Below are the code and all the weights of a small trained network. Each question names an input and a class and asks about switching units off, where a switched-off unit gives its printed mean instead of its output.

import numpy as np


def w(rows, s, z=0):
    codes = np.array(rows[::2]) - 128.0
    scale = np.full(codes.shape[1], s)
    scale[-1] = z or s
    return codes * scale


def f(y):
    return y / 2 * (1 + np.tanh(0.7978845608 * (y + 0.044715 * y**3)))


def log_softmax(a):
    a = a - a.max(-1, keepdims=True)
    return a - np.log(np.exp(a).sum(-1, keepdims=True))


def net(x, mask):
    res = np.array(x, float).reshape(1, 6) / 4 @ E
    y = f(res @ A[0][:, :-1].T + A[0][:, -1])
    res = res + np.where(mask, y, B[0][:, -1]) @ B[0][:, :-1]
    return log_softmax(res[-1] @ U[:, :-1].T + U[:, -1])


A, B = {}, {}
E = w([
[79,94,254,196],'x0',
[104,126,86,102],'x1',
[161,35,75,35],'x2',
[179,109,182,65],'x3',
[207,65,96,239],'x4',
[208,222,167,98],'x5',
],0.0074)
A[0] = w([
[123,152,114,103,152],'N1',
[153,122,136,117,129],'N2',
[104,139,11,154,144],'N3',
[160,183,201,248,149],'N4',
[124,137,49,134,70],'N5',
[111,76,74,163,125],'N6',
[164,158,123,77,107],'N7',
[140,24,135,154,105],'N8',
[90,101,146,73,190],'N9',
[131,197,107,59,159],'N10',
[162,118,142,102,168],'N11',
[149,140,163,73,113],'N12',
[24,147,152,114,96],'N13',
[204,130,105,163,81],'N14',
[121,164,100,174,142],'N15',
[124,84,108,72,2],'N16',
[144,75,116,151,85],'N17',
[127,81,160,154,86],'N18',
[199,105,152,71,206],'N19',
[162,96,125,134,114],'N20',
[137,122,120,131,85],'N21',
[119,135,41,128,135],'N22',
[147,97,115,140,134],'N23',
[123,121,72,114,24],'N24',
[135,59,148,115,122],'N25',
[160,116,128,122,95],'N26',
[203,139,175,168,35],'N27',
[107,92,177,170,38],'N28',
[116,149,66,118,125],'N29',
[95,138,130,110,61],'N30',
[205,159,146,61,90],'N31',
],0.016,0.0049)
B[0] = w([
[111,153,96,108,158],'N1',
[161,144,141,154,143],'N2',
[172,41,139,87,220],'N3',
[89,81,254,171,254],'N4',
[118,62,148,62,176],'N5',
[225,114,123,144,195],'N6',
[138,144,105,102,183],'N7',
[157,194,94,99,213],'N8',
[114,174,146,162,200],'N9',
[152,191,47,94,225],'N10',
[143,133,99,199,170],'N11',
[150,127,142,182,178],'N12',
[73,181,191,219,194],'N13',
[130,132,179,202,177],'N14',
[106,42,148,120,160],'N15',
[98,82,177,143,175],'N16',
[184,167,69,163,168],'N17',
[93,161,82,84,164],'N18',
[160,169,124,166,232],'N19',
[146,164,100,185,158],'N20',
[142,124,135,142,124],'N21',
[135,53,93,38,199],'N22',
[203,148,104,137,158],'N23',
[120,81,151,115,157],'N24',
[90,168,84,132,180],'N25',
[141,136,144,143,141],'N26',
[133,116,195,172,177],'N27',
[80,115,91,96,171],'N28',
[122,75,103,96,177],'N29',
[119,141,134,144,135],'N30',
[199,94,31,148,212],'N31',
],0.0081,0.011)
U = w([
[3,164,141,120,254],'0',
[196,241,38,120,120],'1',
[181,83,137,130,56],'2',
[148,130,8,45,160],'3',
],0.011,0.00095)

Each question gives the input, the list of numbers given to net, and the class t.
The units are the neurons (one row each of A and B). Each row of codes is followed by its name. A weight is (code - 128) times the scale printed after its matrix; where a second scale follows, it is the last column's (A, B and U).
mask holds one flag per neuron, in row order. A switched-off neuron (its flag False) gives its mean, the last column of its row in B, instead of its output. The means were averaged over made-up inputs and are rounded, as every weight is.
A unit's drop is (log p(t) with every unit on - log p(t) with that unit switched off) / (log p(t) with every unit on - log p(t) with every unit switched off).
The circuit of an input: a set's keep is (log p(t) with only the set's units on - log p(t) with every unit switched off) / (log p(t) with every unit on - log p(t) with every unit switched off). Starting from the 12 units with the biggest drops (on a tie, the unit counted first), units are removed one at a time, each time the one whose removal leaves the highest keep (on an exact tie, the one counted first), for as long as the keep stays at least 0.8.
circuit, biggest first: the units of the circuit, biggest drop first
top k neurons: the k neurons with the biggest drops, biggest first
drop of u: that unit's drop, to one decimal
input [-6,-6,7,1,8,-4], class 1: top 4 neurons => N8; N17; N20; N14
input [-3,-4,-1,0,3,-5], class 3: circuit, biggest first => N4; N13
input [-4,7,6,7,-7,-2], class 1: circuit, biggest first => N9
input [-3,1,-3,-1,0,0], class 3: top 2 neurons => N4; N13
input [5,7,3,4,-7,1], class 0: top 4 neurons => N13; N8; N6; N17
input [-5,5,-5,-6,5,-5], class 2: top 2 neurons => N10; N3
input [-3,2,-7,-4,-2,-8], class 2: top 2 neurons => N3; N6
input [-5,-4,-6,-4,1,1], class 0: top 2 neurons => N31; N6
input [-5,-2,-1,7,6,-6], class 1: drop of N8 => 0.1
input [4,-4,3,2,-6,0], class 0: drop of N8 => 0.2
input [5,1,0,3,0,3], class 0: drop of N3 => 0.2
